Each row is followed by its class.
[-22   0   2 -38 -15  22 -50   4   3  11  20  27 -24  -3 -10 -36 -27   0
 -17 -11  10  12   5 -75 -23  51  13  44  13  57  48  -9  53 -56  27] | N
[ 16  24 -33 -18  16  24 -17 -22   2 -45  23  27  -9  23 -34 -26 -16  -5
 -45 -15  10  34  40 -25  -7  14  41   2  -7   9  13  22 -36 -12  10] | S
[-25  -8  56  26   2   8 -30  10  -9   2   8   1   8 -14  -1 -28  14 -10
   4  -2  -6   3 -38   2 -23  78  20  10  20  34  -9  11  28 -21  12] | H
[ 14   6 -23   2  -9  14 -39 -19 -26 -52  14  22  29  39 -39 -28 -16 -25
 -34   8  27  36  21 -24 -58  25 -10   6  25  43  36 -15 -21 -43 -49] | S
[ 20  26  99  41  34 -50  32 -11  -2  10 -21  -9   0   9  14  34 -19  -8
  22 -26  25   2 -44  20   2  54  10 -12   9  28  -1  15  36 -13  -5] | N
[-26 -10  29  62 -18  46 -68 -11   0 -36   7  33   6  22 -33 -64  26  11
   4  56  -3 -38 -19 -15 -37  30  -2   2  25   3 -42  -5  18  -6  38] | H
[  3 -56 -53 -26  -1  64 -12  19  19  -2  13   2  -2 -25 -25 -24  14 -13
 -33 -17 -48  10  11  -5  20  14  44   1  10  -5  19   9 -13  15  52] | Y
[-26  35 -49 -20  -7  48 -72 -14   8 -70   4  11  17  31 -42 -35   2 -18
  19  -5  39   7  -8 -59 -16  40   4  33  20  20  47  -9 -24 -49  -7] | H
[ -8 -34 -47  12 -25  60 -18  37 -11 -80  45  38  28   1 -53 -28   1  15
 -74  32  -9 -36   0  12 -43 -18  10 -16  36 -18  24  41   6  -7  33] | Y
[-16  10 -51 -36 -15 -40   8 -11  19  38 -40  -2   1  -2   8  21 -11  -7
 -14 -15  12   1 -16  15   3   2 -31  12 -20 -33 -10 -45 -32 -20   1] | W
[-12  55   8  -5  15  31 -25   8 -11 -22  28  48  -9   1 -18 -26 -53   4
  14 -23  56   5 -11 -51 -11  71 -12  33  20  14   3 -21  36 -79  36] | H
[-36  -7 -33   1 -25  39   0  -8  -6 -19 -29  -9  20  -6 -14 -48   4 -27
 -24  -5  18  14  14  17 -20  27  56  12 -15  11   0  -2 -27 -36  -3] | P
[-21 -18 -15  21 -54  51 -65 -41 -13 -72  22  16  18  63 -43 -26  12  28
 -26  68 -16 -19  13 -12 -48 -39  31  -7  25 -39 -45  57  -5 -25  10] | C
[-32 -25 -14   6  -7 -34 -32  -6   5   1  14   5  27  11 -12  43  15 -25
 -17  25 -20 -44 -31  -6 -12   1 -19 -17  16  -2  10 -35  23  -7   4] | B
[ -34   23  -19   28    2    9   36   13  -10 -111    5   15   35   -1
  -41   -1  -34  -48  -40   -5   44   15   17   29  -55    0  -22  -26
   23    9  -36   37  -33  -56   15] | B
[-39  18   4  -6  -2 -17 -23   7 -12 -32  48  24  38  15 -25  29  -3  -6
 -33  -5  -3 -37 -10  -3 -33  17  39 -27  26  12  44  35  12 -14  25] | C
[  7 -24  -5  49 -36  61  13 -52 -18 -28 -14  -7  23  38 -29 -27 -21 -34
 -43  14   8  12   5   9 -20 -29   1  -1  10 -14 -52  -1 -22   7 -26] | Z
[-12 -21 -68   6 -89  82 -90 -25  -1 -45 -11 -10  53  20 -47 -23  -8 -25
 -59  10  -5 -11 -37 -49 -15 -23 -19  27  39 -21   7 -34 -48 -13 -13] | Z
[-21  15 -59 -20 -16  34 -76  36   3 -28   5   7 -42 -21 -32 -30 -11 -21
  -4  -2 -20 -13 -34 -30 -18  46 -41  -3  30  54  11 -30   4 -38  48] | V
[  1   0 -48 -22 -23  78 -25 -47 -20 -32  15  35  18  42 -31 -36 -41 -28
 -34 -31  63   3  13 -48 -27  23  22  37  22 -14  17 -15  16 -39   1] | H
[ -6  19  25  37  31  14  36  11 -11 -76 -16  11  74  34 -31  -4 -13   0
  52  31   9 -28  11  53  21  -5  33 -56  11  -8 -27  -6 -57  40  33] | Y
[  6 -21 -35 -30 -33  61 -48 -14   8 -41  15  23  -1  17 -10 -30   7  42
 -41  21 -13  -7   8 -25 -11 -42  61  24  -4 -49 -29  48 -13  27  48] | A
[-16  12 -22 -32   2 -53  23   0 -31  45  24 -18   1   1  22  -7 -11  50
  -7   0 -27 -24  -5  -4  26  -9  25  17  -5  11 -17  11 -26  28 -23] | W
[ 14 -25   9  65 -20  49 -18   6   1 -44 -44   4 -30  -7 -18 -56 -12  11
 -22  21  12  -4 -18  35  18  12   7 -30 -28 -34 -61 -40 -32   2  17] | E
[-38   5 -16  14 -36  44 -18 -18  -9 -45 -18  -2  12  30 -17 -38  30  13
   5  27  24 -19  19  26 -34  -4  30  -3  -6 -25 -13  24 -12  -5  -2] | P
[-25  25 -62  14 -61  66 -66  19   4 -84  -6  35   3 -16 -46 -55 -34  31
 -66  34 -25  14 -10  -4 -50   7  13  14  24  14 -19  52 -52 -27  40] | Z
[ -5  12 -76   9  -7  60 -25  -9 -15 -97  12  13  -4  10 -38 -11 -43 -30
 -11   8  13   9  18 -18 -31 -22 -19   1  55   5 -28  13 -27 -51  29] | B
[ -4   6 -31  -8  21  20  -2   7  18 -20   4   2 -16  -4  -8   4 -23 -28
   3  -4   8  22  -2  -7 -15  15  -5   8 -18  17  -9  -7 -10 -50  13] | A
[ 29 -42  -4   9   2  10  -2 -38 -26  22  30   8  -4  16  -3 -13 -17 -25
 -62  -8 -11  18  -6  -8 -39  37  42  29  25  46  32  12  16 -30 -45] | S
[  5 -10 -65 -67 -42 -24 -10 -18 -19   7   1  21   6  22   5  25 -39  35
 -77 -19   9  13  -4   3 -25 -21  10  18  11 -47  16  20  11 -13 -18] | W
[ 19  24  -1  15  32 -23  46  -9 -32 -23  16 -10  31  23  -1  14   5   0
  -3   3  -5 -33 -21  26  17 -29  61 -25  22  13 -32  39 -34  41  -4] | V
[ -5  27 -69 -70 -29  24   0   8 -10   4  20  11   9 -43  -3 -44 -16  -5
 -93 -76  32 -15   3 -52   8  -8  41  54   8  -3  85  11 -14  48   4] | H
[ -5 -48 -38   8 -18   2 -74 -14   4   4  19 -11 -35  36   7  14  44  43
   2  46 -37  -5 -21 -26 -19   0  12  17  -6  -3  11  26   8 -30 -65] | E
[-29  31 -58  31 -56  20 -71  -5 -26 -87 -29  10  52  22 -25  10  13  10
 -10  62  34 -19   0  28 -86 -30 -11  -2  18 -22 -31  15 -54 -41 -27] | B
[-41 -31 -48 -15 -37  28 -45 -14   9 -22 -24 -34  26  16 -13 -38  27  -7
  -3  25 -77 -17  -4  11  32 -23  46 -35  19  -7 -43   6 -52  70  34] | P
[-30  15 -59  -4  16  21 -34   7  29 -48   8  42 -37  17 -38 -45  -6  21
  22  44  -8   9  37 -22 -20   5 -33   1  10   1 -28  -8 -18 -57  65] | W
[-12   7 -51  38 -12  20 114  15  -4 -69  -7 -10  -6   7 -10   3 -33  -5
 -39  24  63 -21 -18  76 -19 -53 -62 -31 -37 -72 -73  14 -64 -47 -55] | E
[ -7  38  37  17   6 -34   3  -3  -7 -21 -14 -20  -8  20   6  20 -38  20
  15  -8  -8 -14 -25  13  -2  36   4 -21   5  45   2  50  -4   4 -12] | N
[-21  -1 -12  23 -12   9  10  46  10 -38 -27 -12  32  -5 -22 -17  35 -13
  22  39  -9   7  -4  43 -37  -6 -49 -48   4   2 -47   5 -46 -17   6] | V
[ -7   3   6  -4 -35 -29  10 -30  14 -18 -21  -2 -17  36 -16  -6  45  38
   8  67 -10   6 -27  33 -51 -22 -36   8  -5 -41 -50  45  -6 -17 -34] | C
[  23  -11   -8   22  -34   37   26  -14  -44  -24  -12   33   36    8
  -11  -33  -32   -4 -106   -6   59   -9   33   23  -41  -39   84    1
  -18  -28  -11   23    8   -8   -4] | V
[ -2  14 -40   5  21  40 -66 -22   5 -37  -3  -1   0  42 -22  19  25  16
  66  53  -6 -11 -13  -4  10  22  66  18  -7   1  13  -1 -28 -46  -8] | Y
[-20  -6 -33 -10 -64  59 -48  18   0 -51   3  25  11 -12 -37 -35 -15  15
 -71   7 -10  19 -11  -7 -42  12  -6   8  21  -7  16  21  -7  -9  20] | Z
[  8  10 -29  44  27  30  -2  43 -17 -29   5 -27  11 -20 -16   6 -20 -41
  12 -19 -28  -4  -6  18  14   8 -16 -62  35  39 -30  -2 -38 -15  26] | V
[ 11  -3 -28 -24 -15 -21  16 -42   0 -55  17   7  48  53 -47 -47  20  13
 -70  22 -12   2   2 -20   7 -31  29   2  -5  -8 -29  30 -86  57 -26] | S
[ -24  -34  -12   45  -57   61   39  -22   -2 -110  -29  -17   17   46
  -32  -45  -22  -18  -20   14   36  -34  -24   48  -26  -27  -64  -28
   15  -47  -89   19  -74    9  -11] | E
[ -3  32 -17  -5 -18 -20 -66  12 -42 -19   7  21  16  13  -3  -7   4  50
   3  37   8  11  11 -23 -51 -18   6  22  12  32   5  26   4 -41 -61] | G
[-21 -24 -50 -51 -53  10  -6  13 -33  21  19   4  38  11  18  -1  -8  65
  -8  11 -26  -3  20  -2 -43 -32  -5  18  16  -2 -12  67 -16  -6 -52] | G
[ -5  -5 -12  50   4 -29 -36  16   7   8 -50  -5 -19  -3  -9 -18  -9  20
  23  59 -29   7 -10  41  -3  26 -37 -35 -21  11 -33 -58 -18 -42  -8] | W
[ -1 -11   6  29 -13   9  13 -50  48 -60 -25  32  -7  52 -33 -37  -9  19
 -22  74  -7 -30  -5  15  -9 -19  -9   1 -14 -38 -36  18 -40  -6  25] | S
[ -5 -56   5  49 -27  13  72  17  -2 -65  13 -29  83   9 -27 -42 -23 -16
 -53  21  -9 -23 -42  16 -16 -23 -40  -7  21   4 -74  38 -73 -13 -23] | A
[-20  26 -27 -11 -45  60 -52 -40  -4 -61  -4  27   8  27 -45 -57   1   5
 -32  10  17 -24  22 -18 -17 -21  59  11   5 -30 -26  15 -41  24  63] | C
[-33  21 -51 -18 -83 101 -16 -15 -26 -20  14  26   8 -10 -11 -33   9   6
 -68   6  82 -17   6  -8 -82 -34  25  78  -6 -51  29  14  -2 -37 -19] | Z
[-47  30  -3  -8 -11  -5  31  37  22 -25  -9  27  -8 -15   2  12  -2   8
 -11  42  27   3   3  46 -72  -5 -21 -16 -21 -14  -6  40  15 -56  18] | N
[-12 -10  -8 -25 -22  18  47  26  -8  -2  21   6  20 -13  13  -1  22  24
 -33  -1  32   1  13  30 -61 -27  -6  15 -25 -40 -15  52  -5   3 -15] | A
[-36  21 -75 -62 -36  31 -33 -25  27 -47 -21  27 -10  20 -17 -45 -34   2
 -18  26   7  16   4 -39 -21  -7  -1  43   2 -10   4  12 -21 -35  12] | H
[ -3 -11  49  32   2  49  -2 -64  -6 -19  -1  14  -8  52  -6 -31   1 -19
  34  19  26 -11  17   9 -41  32  18  22  17  14 -18   5  -6 -12   7] | S
[-25 -21 -57 -42 -14  19 -30 -10  19 -37  -2  22  -5  28 -19  -9  -1   5
  10   7  -5  26   9  -7 -47  22 -22  19  40  -2  12  18  -7 -54  27] | W
[ -2  23 -70 -49 -22   8 -79 -31  16  13  12  47   4  37 -39  25  11  10
 -38 -14  22 -13  32 -54 -13  -2  26  -1 -26 -44  69 -34  19 -15  19] | C
[-19 -17   1  22 -51 -13 -41  -9 -12  54 -15 -33  33 -18  12 -14   2   8
 -51 -38 -10 -35 -22 -32  10  31  26  37  -1  13  22   8  -6 -11 -29] | P
[  6  46 -21 -13 -37  -9 -48  -7 -51 -29 -10  20  -2  36  -9  32 -59   3
 -39 -14  52  37   1   5 -93  35 -22  -6  11  36  19  26  42 -63 -59] | N
[ 27 -17   3  37  -2 -15  16 -24 -11 -56 -17  -3  15  16 -33  -9  18   0
 -52  29   2   4 -12  28  11 -40  18 -28  -2 -46 -57   3 -15  31 -10] | B
[-34 -38 -28  -8 -24  44  -8  17   6 -25  18  37  28   0 -15 -34   6  30
 -16  10   5 -14   8  10 -50  27  15  18  36 -18   7  29 -11 -44  57] | W
[ -3  11   8 -32   1  10 -10  -3 -21  40  60  18  10  18   7 -23  35  79
  43  39 -49  20  23 -59   3 -23  26  38  32   6 -31  42   5  38   1] | Z
[-10 -25 -53  40 -21  85 -21 -28  -3 -61   7  17  53  15 -43 -23 -18 -14
 -39 -16  13 -52  18 -13  14  -6  60  -8  17 -35 -37   5 -65   6  73] | B
[-40  -9  12  -1  -5  -5  21  17  17 -29  14 -24  53  -6 -17 -55   5  -4
  -6   6 -35  -8 -19 -34  35   3 -10   3  19  16 -38  28 -56  20   9] | H
[-17 -11 -38   8 -56   5 -62   7   5 -21   1   9  34 -27 -20 -17  30  34
 -77  17 -18 -29 -21 -28 -15 -20  24  32  11 -34 -36  35 -40   0  33] | B
[-22  32   8 -11 -32  24  39  -3  -3 -23 -14  30  15   6 -11 -20 -39  17
 -49 -10  60 -24   4  23 -23   5  27  -2 -34 -33 -24  20  -9  -4  36] | N
[ 10  24 -15  24 -21  -9  71 -28 -24 -37 -12   5  37  34 -44 -50  18  24
 -39  23  41   1  22  41 -39 -24   7 -12 -32 -26 -56  33 -67  16 -46] | C
[  4  13   9  27  13  26   6 -33  26  -9  11  21 -36  22 -48 -44  29   3
   3  15   9 -26  16 -22  27  -9  -4  -9 -23 -42 -50 -22  -5  10  60] | C
[ -2  -9  16  85  11  21  34  26 -25 -65   4  37   7  -1 -10 -22 -16  -4
 -24  22  57  10   7  53 -92  29   1 -10  14  24 -15  37  -6 -80 -30] | E
[-28  -7 -25 -25 -14 -62  -5  22 -10  11  18 -14  57  -3  -2 -15  45  51
 -38  31 -18 -12 -14 -14   8 -21  38  20 -12  -9   8  13 -50   3 -42] | W
[  8 -33  12  -4  11 -70  63  11  18  28  -3 -12   5  -5   7   8  24  34
 -27  21 -35  16 -31  29  17 -20 -28  -7   2 -44 -52  21  -9  -3 -13] | W
[-21 -32 -23  30 -37  23  31 -37   5 -28 -49 -37  28  49 -19 -29 -17  -6
  10  39  -7 -24  -9  31  23 -20 -24 -28 -12 -36 -52 -20 -36  -7 -36] | P
[ -7   8 -55 -36   1  -1 -33  -1  11 -16  56  24  34  21  -7 -26  16  64
 -14  37 -24 -14  15 -91  -8 -41  56  70   5  14  -8  72 -49 -16   7] | A
[ 12 -16   9  22  -1  28  -4  -6 -20  -8 -21 -22   6 -19  -9 -28  -5 -46
 -21 -34  12  -3 -10   6  23  -6  25  -2   5  18  -3 -35 -10   9 -13] | G
[-13   1  -5  34  21   2  17 -16  17 -70   7  32 -25  42 -30 -14  -2 -10
 -14  17  23 -10  10  11 -13 -11 -14 -33 -10 -18 -48   8 -16  -1  19] | E
[-14  26 -12 -12 -17 -31 -38  -3 -23  12 -18  -1  24  24  12  42  -5  11
 -11  26  -5   7   0  24 -38  -1  39 -32 -19  14   3  13   4   2 -35] | N
